[ 81 -34 -66  54] = k_122
[ 74 -38  42 -55] = k_487
[ 82 -35  18 -23] = k_174
[  0   0  54 -66] = k_992
[  0 -13  53 -51] = k_789
[-55  49  21 -48] = k_832
find: [ 54 -66]	k_992
find: [-55  49]	k_832
find: [ 18 -23]	k_174

[-43  27  62  14 -38  60  37   2 -18  35 -18  20 -12  21   1  53  29 -22
 -13  29   2  15 -47 -32  57   0  -5   0  29 -21 -12 -28  14 -44 -31 -43
  28   0  11  68  51 -45 -11  22  35  -1  38  33 -73] = k_131
[ 28 -25 -52 -10  16 -86 -45   5  46 -27  21  13  40  13 -12 -31 -21  32
  21  24  19 -27  61  20 -34  -8  17   9 -50  23  29  37 -40  22  32   2
 -36 -19   1 -61   6  53  -9  29 -17 -12  -3 -43  71] = k_173
[ -1  14  24   2  10  79  36  -8 -51  11 -15 -38 -52 -36  18   1   6 -26
 -22 -62 -31  26 -50  -6   1  15 -28 -12  53 -19 -31 -31  51   6 -21  37
  30  26 -16  33 -54 -42  23 -65  -7  21 -27  43 -43] = k_260
[-32   7  24   8 -37 -30  -3   9  34  17 -17  47  39  50 -18  39  20   6
   8  81  29 -12  12 -17  42 -16  23  12 -30   3  21  12 -38 -38  -2 -65
  -9 -27  22  22  87   5 -28  76  32 -21  56 -13 -11] = k_714
[-43  27  62  14 -38  60  37   2 -18  35 -18  47 -12  21   1  53  29 -22
 -13  29   2  15 -47 -32  57   0  -5  12  29 -21 -12 -28  14 -44  -2 -43
  28   0  11  68  51 -45 -11  22  35  -1  38  33 -73] = k_858
[ 28 -25 -52 -10  16 -86 -45   5  46 -27  21  13  40  13 -12 -31 -21  32
  21  24  19 -27  61  20 -30  -9  20   7 -52  24  28  36 -43  20  32  -4
 -37 -19   4 -59  12  51 -10  33 -13 -15  -3 -45  70] = k_819
find: [-43  27  62  14 -38  60  37   2 -18  35 -18  47 -12  21   1  53  29 -22
 -13  29   2  15 -47 -32  57   0  -5  12  29 -21 -12 -28  14 -44  -2 -43
  28   0  11  68  51 -45 -11  22  35  -1  38  33 -73]	k_858
find: [-43  27  62  14 -38  60  37   2 -18  35 -18  20 -12  21   1  53  29 -22
 -13  29   2  15 -47 -32  57   0  -5   0  29 -21 -12 -28  14 -44 -31 -43
  28   0  11  68  51 -45 -11  22  35  -1  38  33 -73]	k_131

[ -8  53 -17  13  42   2  10  -2 -10  50]  k_57
[-33  63  62 -40  69   8 -17 -29  58  22]  k_710
[  5  63  62  20  -2   2  10 -10  -8 -21]  k_541
find: [  5  63  62  20  -2   2  10 -10  -8 -21]	k_541
find: [ -8  53 -17  13  42   2  10  -2 -10  50]	k_57
find: [ 5 63 62 20 -2  2 10]	k_541
find: [-33  63  62 -40]	k_710
find: [  5  63  62  20  -2   2  10 -10  -8]	k_541
find: [ 69   8 -17]	k_710

[-3 12  3 -4  6] -> k_677
[  8  -2  37 -10   5] -> k_295
[ 2  9 26 -8 20] -> k_613
[  6 -21 -62   7 -11] -> k_740
[-11  45  -8  26 -29] -> k_525
[ 6 -4 19 -7 11] -> k_241
[-11  13 -87  12 -20] -> k_984
[-11  45 -49 -11 -14] -> k_833
[ -1   0 -29   1  -4] -> k_375
[-10   9 -81  11 -17] -> k_455
find: [-21 -62]	k_740
find: [26 -8]	k_613

[ 40 -21 -41  10 -13 -71  31 -44] : k_700
[ 41 -23 -41  -4  29 -70  11 -47] : k_528
[ 46 -21 -39 -13  10 -71  33 -43] : k_747
[ 40 -21 -41  -1  11 -71  31 -44] : k_28
[ 41 -22 -41  -9  11 -70  29 -44] : k_606
find: [-13  10 -71]	k_747
find: [ 41 -23 -41  -4  29 -70  11]	k_528
find: [ 11 -70  29]	k_606

[-13  16  34 -22  -4  46 -37  34] = k_857
[ 19 -14   6   2  21  29 -16 -30] = k_204
[ 35 -47  13  -2  25  22  12  34] = k_186
[ 8 14 -7 41 54  7  4 20] = k_421
[ -7   8  14 -44   2  53 -25 -29] = k_575
[ 43 -71  35  22   2   5  35 -71] = k_170
[-35  35  37  49 -20 -38   6 -12] = k_529
[  2  37 -28 -43  -2  58  28   6] = k_638
[-12 -20  49  37 -38  35 -52   4] = k_111
[ 54  14  30  14 -27   5 -78  31] = k_226
[ 19 -14   6   2  21  29 -28 -18] = k_470
find: [ 8 14 -7]	k_421
find: [-20  49  37 -38  35]	k_111
find: [ 37 -28 -43  -2]	k_638
find: [ 4 20]	k_421
find: [25 22 12]	k_186
find: [ 49  37 -38]	k_111
find: [ 16  34 -22  -4  46 -37  34]	k_857

